Below is a small trained network, with its code and all its weights. Each question gives an input and a target symbol and asks what happens when units are switched off, that is, made to give their printed mean instead of their output.

import numpy as np


def w(rows, s, z=0):
    codes = np.array(rows[::2]) - 128.0
    scale = np.full(codes.shape[1], s)
    scale[-1] = z or s
    return codes * scale


def norm(h):
    return h / np.sqrt((h * h).mean(-1, keepdims=True) + 1e-5)


def f(y):
    return np.maximum(y, 0)


def softmax(a):
    e = np.exp(a - a.max(-1, keepdims=True))
    return e / e.sum(-1, keepdims=True)


def log_softmax(a):
    a = a - a.max(-1, keepdims=True)
    return a - np.log(np.exp(a).sum(-1, keepdims=True))


def net(x, mask):
    ids = ['αεζθλξσφω'.index(c) for c in x.split()]
    T = len(ids)
    res = E[ids] + P[:T]
    r = norm(res)
    for j in range(2):
        rows = slice(3 * j, 3 * j + 3)
        q, k, v = (r @ M[0][rows].T for M in (Q, K, V))
        z = softmax(np.where(np.tri(T) > 0, q @ k.T / 3**0.5, -1e9)) @ v
        o = O[0][rows]
        res = res + np.where(mask[j], z, o[:, -1]) @ o[:, :-1]
    y = f(norm(res) @ A[0][:, :-1].T + A[0][:, -1])
    res = res + np.where(mask[2:14], y, B[0][:, -1]) @ B[0][:, :-1]
    return log_softmax(norm(res)[-1] @ U[:, :-1].T + U[:, -1])


Q, K, V, O, A, B = {}, {}, {}, {}, {}, {}
E = w([
[112,117,132,110],'α',
[195,63,9,113],'ε',
[161,142,168,122],'ζ',
[107,93,91,117],'θ',
[135,103,148,116],'λ',
[149,132,178,109],'ξ',
[108,148,153,133],'σ',
[56,108,162,124],'φ',
[125,164,193,148],'ω',
],0.015)
P = w([
[122,126,110,135],'0',
[123,155,131,151],'1',
[199,40,174,46],'2',
[104,145,116,148],'3',
[151,120,240,89],'4',
[132,133,98,141],'5',
[50,72,160,95],'6',
[115,147,115,148],'7',
[237,73,123,51],'8',
[129,142,108,146],'9',
[75,66,187,40],'10',
[114,150,117,147],'11',
[198,85,170,1],'12',
],0.015)
Q[0] = w([
[107,130,137,11],'h0',
[92,183,152,97],'h0',
[76,143,74,160],'h0',
[218,28,114,82],'h1',
[56,44,128,158],'h1',
[83,75,248,88],'h1',
],0.015)
K[0] = w([
[101,171,62,200],'h0',
[99,179,139,107],'h0',
[72,106,154,102],'h0',
[212,8,107,139],'h1',
[1,62,129,126],'h1',
[129,103,232,178],'h1',
],0.015)
V[0] = w([
[121,159,87,45],'h0',
[210,130,75,105],'h0',
[159,59,106,106],'h0',
[152,173,27,122],'h1',
[116,38,131,255],'h1',
[130,146,132,187],'h1',
],0.0091)
O[0] = w([
[101,169,192,150,85],'h0',
[162,254,139,65,93],'h0',
[182,177,158,137,123],'h0',
[65,62,95,169,3],'h1',
[252,117,232,215,207],'h1',
[171,170,74,135,129],'h1',
],0.007,0.0052)
A[0] = w([
[140,120,156,100,126],'n0',
[161,113,61,95,89],'n1',
[104,81,93,71,232],'n2',
[119,129,72,181,115],'n3',
[96,169,140,199,144],'n4',
[148,140,171,126,158],'n5',
[80,123,146,4,1],'n6',
[156,160,169,166,92],'n7',
[112,164,73,155,88],'n8',
[91,127,196,106,116],'n9',
[141,126,176,140,49],'n10',
[147,160,124,104,128],'n11',
],0.019,0.0066)
B[0] = w([
[109,108,122,89,222],'n0',
[71,167,163,85,168],'n1',
[102,155,193,52,240],'n2',
[151,92,88,123,169],'n3',
[94,153,145,201,180],'n4',
[88,142,148,86,254],'n5',
[5,187,46,85,215],'n6',
[110,83,116,54,214],'n7',
[189,155,84,162,158],'n8',
[192,160,117,129,211],'n9',
[161,91,154,77,182],'n10',
[186,154,147,121,188],'n11',
],0.011,0.0076)
U = w([
[12,49,136,105,88],'α',
[123,98,16,71,134],'ε',
[197,235,106,113,117],'ζ',
[96,55,94,135,186],'θ',
[247,47,203,84,107],'λ',
[49,197,99,97,100],'ξ',
[111,136,93,184,254],'σ',
[78,115,219,175,146],'φ',
[71,198,241,158,78],'ω',
],0.013,0.008)

Each question gives the input, a string of symbols that net reads in full, and the target symbol t.
The units are the heads (3 rows each of Q, K, V and O) and the neurons (one row each of A and B). Each row of codes is followed by its name. A weight is (code - 128) times the scale printed after its matrix; where a second scale follows, it is the last column's (O, A, B and U).
mask holds one flag per unit, heads first, then neurons. A switched-off unit (its flag False) gives its mean, the last column of its rows in O or B, instead of its output. The means were averaged over made-up inputs and are rounded, as every weight is.
A unit's drop is (log p(t) with every unit on - log p(t) with that unit switched off) / (log p(t) with every unit on - log p(t) with every unit switched off).
The circuit of an input: a set's keep is (log p(t) with only the set's units on - log p(t) with every unit switched off) / (log p(t) with every unit on - log p(t) with every unit switched off). Starting from the 12 units with the biggest drops (on a tie, the unit counted first), units are removed one at a time, each time the one whose removal leaves the highest keep (on an exact tie, the one counted first), for as long as the keep stays at least 0.8.
circuit, biggest first: the units of the circuit, biggest drop first
k most important neurons: the k neurons with the biggest drops, biggest first
heads that matter: for each layer, one digit per head in row order, 1 if its drop is at least 0.15 and else 0, layers parted by /
drop when u is switched off: that unit's drop, to one decimal
input ζ ζ σ σ ω λ α θ ζ ω λ α, target α: circuit, biggest first : [h0; h1; n6]
input ε ε ω, target ζ: circuit, biggest first : [h0]
input ζ ζ ζ φ α, target ξ: heads that matter : 01
input ζ ξ ζ, target ξ: circuit, biggest first : [h1; n6]
input λ ε ζ λ ξ ζ ζ λ λ ζ φ, target λ: heads that matter : 01
input σ α σ, target α: heads that matter : 11
input λ σ σ λ λ θ ε, target λ: 2 most important neurons : [n6; n5]
input ω ζ α ζ λ, target ξ: circuit, biggest first : [h1; n6]
input λ σ σ σ φ ζ σ λ ξ, target ξ: circuit, biggest first : [h1; n6; h0]
input σ σ λ, target α: circuit, biggest first : [h1; h0]
input ξ ζ ε ζ θ λ ζ, target ξ: circuit, biggest first : [n6; h1]
input ζ σ λ λ ζ ξ φ, target λ: 2 most important neurons : [n6; n9]
input ε ξ λ λ α θ, target θ: circuit, biggest first : [h1; n6; n5]
input ξ ζ λ ξ σ φ, target φ: heads that matter : 10
input σ σ ξ, target α: heads that matter : 11
input ζ λ ζ λ ζ θ, target α: circuit, biggest first : [h1]
input λ λ λ λ λ ω ζ ζ λ ζ λ λ α, target ξ: heads that matter : 00
input θ φ ε λ λ φ, target φ: 2 most important neurons : [n6; n7]
input φ ξ α φ ω ζ λ φ σ, target ξ: drop when h1 is switched off : 0.8
input λ α λ λ λ λ α, target λ: drop when n6 is switched off : 0.3
input ζ σ θ σ, target σ: drop when h1 is switched off : 0.7
input ζ λ ξ λ σ, target λ: most important neuron : [n6]
